Here is a tiny trained network, its code and every weight. The questions are about switching its units off for an input and a target symbol, where a switched-off unit gives its printed mean instead of its output.

import numpy as np


def w(rows, s, z=0):
    codes = np.array(rows[::2]) - 128.0
    scale = np.full(codes.shape[1], s)
    scale[-1] = z or s
    return codes * scale


def f(y):
    return y / 2 * (1 + np.tanh(0.7978845608 * (y + 0.044715 * y**3)))


def softmax(a):
    e = np.exp(a - a.max(-1, keepdims=True))
    return e / e.sum(-1, keepdims=True)


def log_softmax(a):
    a = a - a.max(-1, keepdims=True)
    return a - np.log(np.exp(a).sum(-1, keepdims=True))


def net(x, mask):
    ids = ['δηλξτφω'.index(c) for c in x.split()]
    T = len(ids)
    res = E[ids] + P[:T]
    u = 0
    for l in range(2):
        r = res
        for j in range(2):
            rows = slice(4 * j, 4 * j + 4)
            q, k, v = (r @ M[l][rows].T for M in (Q, K, V))
            z = softmax(np.where(np.tri(T) > 0, q @ k.T / 4**0.5, -1e9)) @ v
            o = O[l][rows]
            res = res + np.where(mask[u + j], z, o[:, -1]) @ o[:, :-1]
        u += 2
        y = f(res @ A[l][:, :-1].T + A[l][:, -1])
        res = res + np.where(mask[u : u + 12], y, B[l][:, -1]) @ B[l][:, :-1]
        u += 12
    return log_softmax(res[-1] @ U[:, :-1].T + U[:, -1])


Q, K, V, O, A, B = {}, {}, {}, {}, {}, {}
E = w([
[72,125,85,254,198,144,125],'δ',
[66,53,86,184,201,196,55],'η',
[65,111,200,160,224,156,84],'λ',
[215,178,108,143,129,32,194],'ξ',
[72,149,190,219,221,118,116],'τ',
[110,237,75,31,131,226,233],'φ',
[186,174,167,77,144,33,171],'ω',
],0.0054)
P = w([
[3,206,103,94,227,27,43],'0',
[162,167,210,210,157,155,233],'1',
[176,169,203,197,206,161,223],'2',
[187,160,203,193,228,157,218],'3',
[142,115,142,121,81,205,113],'4',
[166,118,144,142,124,194,139],'5',
[157,109,133,162,119,182,177],'6',
[173,120,130,173,150,190,198],'7',
[174,120,125,182,166,192,196],'8',
],0.0044)
Q[0] = w([
[122,82,211,243,240,91,119],'0.h1',
[107,12,95,5,5,18,31],'0.h1',
[124,213,35,6,27,192,168],'0.h1',
[171,255,221,250,249,221,242],'0.h1',
[208,224,210,9,78,17,222],'0.h2',
[216,205,215,17,59,18,211],'0.h2',
[52,55,32,232,173,234,47],'0.h2',
[53,39,139,243,216,230,48],'0.h2',
],0.0045)
K[0] = w([
[19,208,49,90,217,14,26],'0.h1',
[227,22,254,245,81,83,183],'0.h1',
[243,80,154,95,21,247,231],'0.h1',
[21,221,13,19,188,190,46],'0.h1',
[233,27,110,126,17,51,152],'0.h2',
[239,22,109,152,16,42,145],'0.h2',
[21,217,121,104,240,204,113],'0.h2',
[39,228,199,139,233,187,134],'0.h2',
],0.0046)
V[0] = w([
[125,156,29,217,130,124,195],'0.h1',
[91,205,227,39,152,94,155],'0.h1',
[170,136,34,29,97,253,216],'0.h1',
[100,112,35,249,136,120,72],'0.h1',
[236,152,180,172,89,219,229],'0.h2',
[103,54,17,15,83,130,22],'0.h2',
[79,65,85,127,105,245,83],'0.h2',
[60,56,67,108,111,231,53],'0.h2',
],0.0044)
O[0] = w([
[51,205,41,88,88,253,239,155],'0.h1',
[42,83,213,226,222,82,135,176],'0.h1',
[243,59,191,156,2,247,202,51],'0.h1',
[75,173,30,25,142,211,65,161],'0.h1',
[225,109,120,114,139,194,227,133],'0.h2',
[150,128,131,105,27,66,22,1],'0.h2',
[151,96,133,112,22,215,45,78],'0.h2',
[130,109,133,115,31,188,24,67],'0.h2',
],0.0043,0.0037)
A[0] = w([
[44,209,13,13,65,153,48,161],'0.n1',
[56,100,178,237,198,231,82,253],'0.n2',
[52,216,27,116,163,152,119,197],'0.n3',
[58,76,202,247,191,61,48,187],'0.n4',
[64,70,212,240,178,203,109,200],'0.n5',
[116,140,206,226,192,246,227,164],'0.n6',
[184,161,82,166,171,19,159,173],'0.n7',
[95,83,131,34,79,128,54,148],'0.n8',
[75,146,106,237,209,8,126,177],'0.n9',
[83,75,218,115,129,61,31,130],'0.n10',
[78,114,204,208,199,4,81,134],'0.n11',
[48,78,216,244,198,171,66,200],'0.n12',
],0.0044,0.0029)
B[0] = w([
[21,147,11,39,36,110,58,128],'0.n1',
[62,59,43,196,80,240,76,242],'0.n2',
[21,153,41,51,134,142,152,196],'0.n3',
[82,85,132,230,59,99,22,199],'0.n4',
[79,68,63,224,25,252,44,205],'0.n5',
[84,27,93,133,48,229,183,253],'0.n6',
[127,104,169,161,205,10,150,180],'0.n7',
[117,51,123,157,33,199,15,110],'0.n8',
[50,133,139,192,162,23,80,234],'0.n9',
[192,44,221,242,28,163,10,125],'0.n10',
[97,142,185,237,135,27,42,189],'0.n11',
[72,98,67,213,31,214,21,213],'0.n12',
],0.0039,0.006)
Q[1] = w([
[252,71,182,102,94,121,146],'1.h1',
[234,161,200,48,147,95,175],'1.h1',
[22,211,112,141,222,73,133],'1.h1',
[239,152,178,40,171,119,193],'1.h1',
[192,18,197,234,49,70,13],'1.h2',
[165,228,106,26,118,141,217],'1.h2',
[211,200,158,24,56,129,191],'1.h2',
[224,168,182,72,11,107,36],'1.h2',
],0.0044)
K[1] = w([
[239,95,217,59,138,217,227],'1.h1',
[252,185,245,72,223,121,196],'1.h1',
[39,205,150,192,214,24,65],'1.h1',
[240,225,242,34,198,106,203],'1.h1',
[91,134,245,242,192,22,98],'1.h2',
[183,69,72,87,123,242,179],'1.h2',
[200,47,132,138,155,243,214],'1.h2',
[131,60,226,248,169,199,167],'1.h2',
],0.0042)
V[1] = w([
[192,26,231,192,93,223,161],'1.h1',
[40,35,33,156,36,215,33],'1.h1',
[156,54,71,50,45,252,224],'1.h1',
[133,245,58,31,175,13,77],'1.h1',
[99,124,23,68,29,222,113],'1.h2',
[143,85,29,40,49,215,186],'1.h2',
[87,244,26,67,191,104,220],'1.h2',
[174,9,202,177,40,177,43],'1.h2',
],0.0042)
O[1] = w([
[225,84,175,235,82,107,11,63],'1.h1',
[96,7,207,47,210,118,81,254],'1.h1',
[171,52,181,192,94,228,198,13],'1.h1',
[92,237,39,26,206,154,241,133],'1.h1',
[140,151,171,76,243,200,71,124],'1.h2',
[159,111,215,60,214,160,101,51],'1.h2',
[14,92,248,11,60,198,222,125],'1.h2',
[255,168,34,237,240,75,23,118],'1.h2',
],0.004,0.015)
A[1] = w([
[76,203,155,1,169,133,188,32],'1.n1',
[108,179,62,216,69,122,55,4],'1.n2',
[77,196,159,9,192,127,186,50],'1.n3',
[94,137,152,9,228,76,160,182],'1.n4',
[134,40,190,106,219,229,44,51],'1.n5',
[100,161,43,216,66,131,75,29],'1.n6',
[101,215,155,1,212,123,192,100],'1.n7',
[66,76,76,19,163,249,150,227],'1.n8',
[11,67,205,64,81,209,167,129],'1.n9',
[46,63,225,78,58,235,154,151],'1.n10',
[230,155,119,226,184,126,88,234],'1.n11',
[236,198,54,175,174,71,114,138],'1.n12',
],0.0041,0.0024)
B[1] = w([
[230,125,131,99,1,199,14,201],'1.n1',
[118,179,84,58,68,242,174,178],'1.n2',
[223,110,122,71,6,191,22,208],'1.n3',
[217,33,141,37,40,115,29,237],'1.n4',
[227,12,53,183,67,21,101,181],'1.n5',
[113,204,81,58,96,233,168,184],'1.n6',
[245,115,97,64,18,197,6,215],'1.n7',
[16,146,204,45,161,109,213,254],'1.n8',
[114,197,254,197,186,167,89,225],'1.n9',
[75,196,251,228,217,106,135,210],'1.n10',
[206,236,133,224,44,255,24,138],'1.n11',
[221,214,250,229,225,137,18,147],'1.n12',
],0.0039,0.0097)
U = w([
[138,179,162,64,122,220,73,5],'δ',
[217,221,80,178,171,221,60,156],'η',
[173,12,100,69,182,24,120,247],'λ',
[157,99,53,147,2,147,142,112],'ξ',
[51,165,206,160,214,142,228,112],'τ',
[49,185,56,101,207,107,228,228],'φ',
[178,115,191,180,149,44,69,23],'ω',
],0.0041,0.0018)

Each question gives the input, a string of symbols that net reads in full, and the target symbol t.
The units are the heads (4 rows each of Q, K, V and O) and the neurons (one row each of A and B). Each row of codes is followed by its name. A weight is (code - 128) times the scale printed after its matrix; where a second scale follows, it is the last column's (O, A, B and U).
mask holds one flag per unit, layer by layer, with each layer's heads first. A switched-off unit (its flag False) gives its mean, the last column of its rows in O or B, instead of its output. The means were averaged over made-up inputs and are rounded, as every weight is.
A unit's drop is (log p(t) with every unit on - log p(t) with that unit switched off) / (log p(t) with every unit on - log p(t) with every unit switched off).
most important unit: the unit with the biggest drop
top k neurons: the k neurons with the biggest drops, biggest first
k most important neurons of layer l: the k neurons of layer l with the biggest drops, biggest first
which heads matter: for each layer, one digit per head in row order, 1 if its drop is at least 0.15 and else 0, layers parted by /
input λ τ ω δ φ η, target η: top 2 neurons : (0.n10, 0.n4)
input φ ξ ω, target τ: most important unit : 0.h1
input η ξ ω, target η: which heads matter : 01 / 11
input ω φ τ, target ξ: which heads matter : 10 / 11
input ω φ φ, target τ: 2 most important neurons of layer 0 : (0.n9, 0.n6)
input φ η ξ, target τ: which heads matter : 10 / 11
input η λ φ ω η, target λ: top 2 neurons : (1.n5, 0.n1)
input δ τ φ δ, target δ: 2 most important neurons of layer 0 : (0.n1, 0.n3)
input τ ξ η η η τ η λ δ, target φ: which heads matter : 10 / 11
input η λ φ ξ, target η: which heads matter : 11 / 11
input ξ λ ξ ξ, target ξ: which heads matter : 01 / 11
input η η ξ, target η: top 2 neurons : (0.n2, 0.n12)
input τ ξ ω, target λ: which heads matter : 11 / 10
input φ τ ξ τ ω λ δ, target ω: which heads matter : 10 / 11
input ξ τ τ ω φ δ η, target τ: which heads matter : 00 / 01
input η φ λ δ, target λ: which heads matter : 11 / 11
input δ τ λ, target δ: which heads matter : 10 / 11
input τ ω φ ξ, target λ: most important neuron of layer 0 : (0.n9)
input η φ φ δ τ, target λ: 3 most important neurons of layer 0 : (0.n1, 0.n10, 0.n8)
input λ ξ ω λ, target η: most important unit : 1.h2
input λ φ ω δ, target η: top 3 neurons : (0.n10, 0.n4, 1.n11)
input ω λ τ η λ, target ξ: 2 most important neurons of layer 0 : (0.n11, 0.n10)
input φ η ω η, target ω: top 2 neurons : (1.n5, 1.n10)
input λ η τ δ τ δ, target η: 4 most important neurons of layer 0 : (0.n10, 0.n4, 0.n12, 0.n11)
input ω η λ, target ξ: 3 most important neurons of layer 0 : (0.n11, 0.n10, 0.n4)
